Here is a tiny trained network, its code and every weight. The questions are about switching its units off for an input and a class, where a switched-off unit gives its printed mean instead of its output.

import numpy as np


def w(rows, s, z=0):
    codes = np.array(rows[::2]) - 128.0
    scale = np.full(codes.shape[1], s)
    scale[-1] = z or s
    return codes * scale


def norm(h):
    return h / np.sqrt((h * h).mean(-1, keepdims=True) + 1e-5)


def f(y):
    return y / 2 * (1 + np.tanh(0.7978845608 * (y + 0.044715 * y**3)))


def log_softmax(a):
    a = a - a.max(-1, keepdims=True)
    return a - np.log(np.exp(a).sum(-1, keepdims=True))


def net(x, mask):
    res = np.array(x, float).reshape(1, 5) / 4 @ E
    u = 0
    for l in range(2):
        y = f(norm(res) @ A[l][:, :-1].T + A[l][:, -1])
        res = res + np.where(mask[u : u + 4], y, B[l][:, -1]) @ B[l][:, :-1]
        u += 4
    return log_softmax(norm(res)[-1] @ U[:, :-1].T + U[:, -1])


A, B = {}, {}
E = w([
[94,58,53,48,116,172],'x0',
[53,127,8,151,97,150],'x1',
[165,158,231,136,137,187],'x2',
[162,139,119,104,104,110],'x3',
[253,141,85,124,117,119],'x4',
],0.0057)
A[0] = w([
[44,144,84,131,158,255,58],'0.n1',
[139,157,80,77,122,177,188],'0.n2',
[152,159,92,165,162,130,249],'0.n3',
[111,188,95,195,144,40,215],'0.n4',
],0.0081,0.0014)
B[0] = w([
[53,151,97,44,129,102,254],'0.n1',
[227,112,166,180,150,161,191],'0.n2',
[76,131,178,250,199,201,179],'0.n3',
[113,93,13,134,254,218,240],'0.n4',
],0.0059,0.0036)
A[1] = w([
[198,117,223,148,152,198,194],'1.n1',
[231,188,44,124,112,224,249],'1.n2',
[76,204,254,142,165,117,240],'1.n3',
[97,126,81,135,123,118,90],'1.n4',
],0.0062,0.002)
B[1] = w([
[199,170,51,94,181,254,237],'1.n1',
[5,15,151,193,96,116,254],'1.n2',
[177,102,90,61,100,150,240],'1.n3',
[147,171,29,151,96,242,153],'1.n4',
],0.0071,0.0041)
U = w([
[220,171,144,72,150,205,184],'0',
[114,119,131,245,159,161,171],'1',
[141,143,214,113,109,19,68],'2',
[33,166,75,89,125,143,175],'3',
[134,75,120,139,66,92,100],'4',
[139,230,196,186,26,51,2],'5',
[134,195,193,166,54,53,2],'6',
],0.012,0.0064)

Each question gives the input, the list of numbers given to net, and the class t.
The units are the neurons (one row each of A and B). Each row of codes is followed by its name. A weight is (code - 128) times the scale printed after its matrix; where a second scale follows, it is the last column's (A, B and U).
mask holds one flag per neuron, layer by layer. A switched-off neuron (its flag False) gives its mean, the last column of its row in B, instead of its output. The means were averaged over made-up inputs and are rounded, as every weight is.
A unit's drop is (log p(t) with every unit on - log p(t) with that unit switched off) / (log p(t) with every unit on - log p(t) with every unit switched off).
The circuit of an input: a set's keep is (log p(t) with only the set's units on - log p(t) with every unit switched off) / (log p(t) with every unit on - log p(t) with every unit switched off). Starting from all 8 units, units are removed one at a time, each time the one whose removal leaves the highest keep (on an exact tie, the one counted first), for as long as the keep stays at least 0.8.
circuit, biggest first: the units of the circuit, biggest drop first
k most important neurons: the k neurons with the biggest drops, biggest first
top k neurons in layer l: the k neurons of layer l with the biggest drops, biggest first
drop when u is switched off: that unit's drop, to one decimal
input [1,-1,-1,3,1], class 1: top 2 neurons in layer 0 : (0.n1, 0.n2)
input [5,0,-5,0,8], class 4: 2 most important neurons : (0.n4, 1.n1)
input [7,5,3,5,1], class 4: 4 most important neurons : (0.n2, 1.n1, 1.n2, 0.n4)
input [7,2,-1,-3,8], class 4: top 2 neurons in layer 1 : (1.n2, 1.n1)
input [-5,4,5,-3,-5], class 3: 3 most important neurons : (0.n2, 0.n1, 1.n1)
input [8,4,0,2,5], class 4: top 2 neurons in layer 0 : (0.n2, 0.n4)
input [6,-7,-8,4,8], class 4: circuit, biggest first : (1.n2, 1.n1)
input [-1,0,0,-3,7], class 1: circuit, biggest first : (1.n2)
input [-5,-5,-2,-6,-7], class 0: circuit, biggest first : (1.n3, 1.n2)
input [2,0,0,7,-1], class 1: circuit, biggest first : (1.n2, 0.n2)
input [7,0,-2,-4,5], class 4: 3 most important neurons : (0.n4, 1.n1, 0.n2)
input [1,0,1,6,3], class 1: 2 most important neurons : (1.n2, 1.n3)
input [5,6,-2,5,6], class 4: top 2 neurons in layer 1 : (1.n1, 1.n2)
input [-3,-6,-4,-7,0], class 0: circuit, biggest first : (1.n2)
input [-7,-3,0,-3,-5], class 0: top 2 neurons in layer 1 : (1.n3, 1.n2)
input [-1,-1,-8,-6,8], class 1: top 2 neurons in layer 0 : (0.n3, 0.n1)
input [8,5,8,5,3], class 1: 2 most important neurons : (1.n2, 0.n2)
input [-4,-5,-4,8,8], class 4: top 2 neurons in layer 1 : (1.n2, 1.n4)
input [2,-8,-7,3,-6], class 2: top 2 neurons in layer 1 : (1.n1, 1.n2)
input [-8,-1,-5,5,7], class 1: top neuron in layer 0 : (0.n4)
input [-1,7,-3,0,3], class 1: top 2 neurons in layer 1 : (1.n3, 1.n2)
input [-3,7,8,0,7], class 1: drop when 1.n2 is switched off : 0.7
input [-7,-2,5,4,-4], class 0: drop when 1.n2 is switched off : 0.0
input [-2,5,5,7,2], class 1: drop when 1.n2 is switched off : 0.7
input [-2,6,2,5,4], class 1: drop when 0.n3 is switched off : 0.1
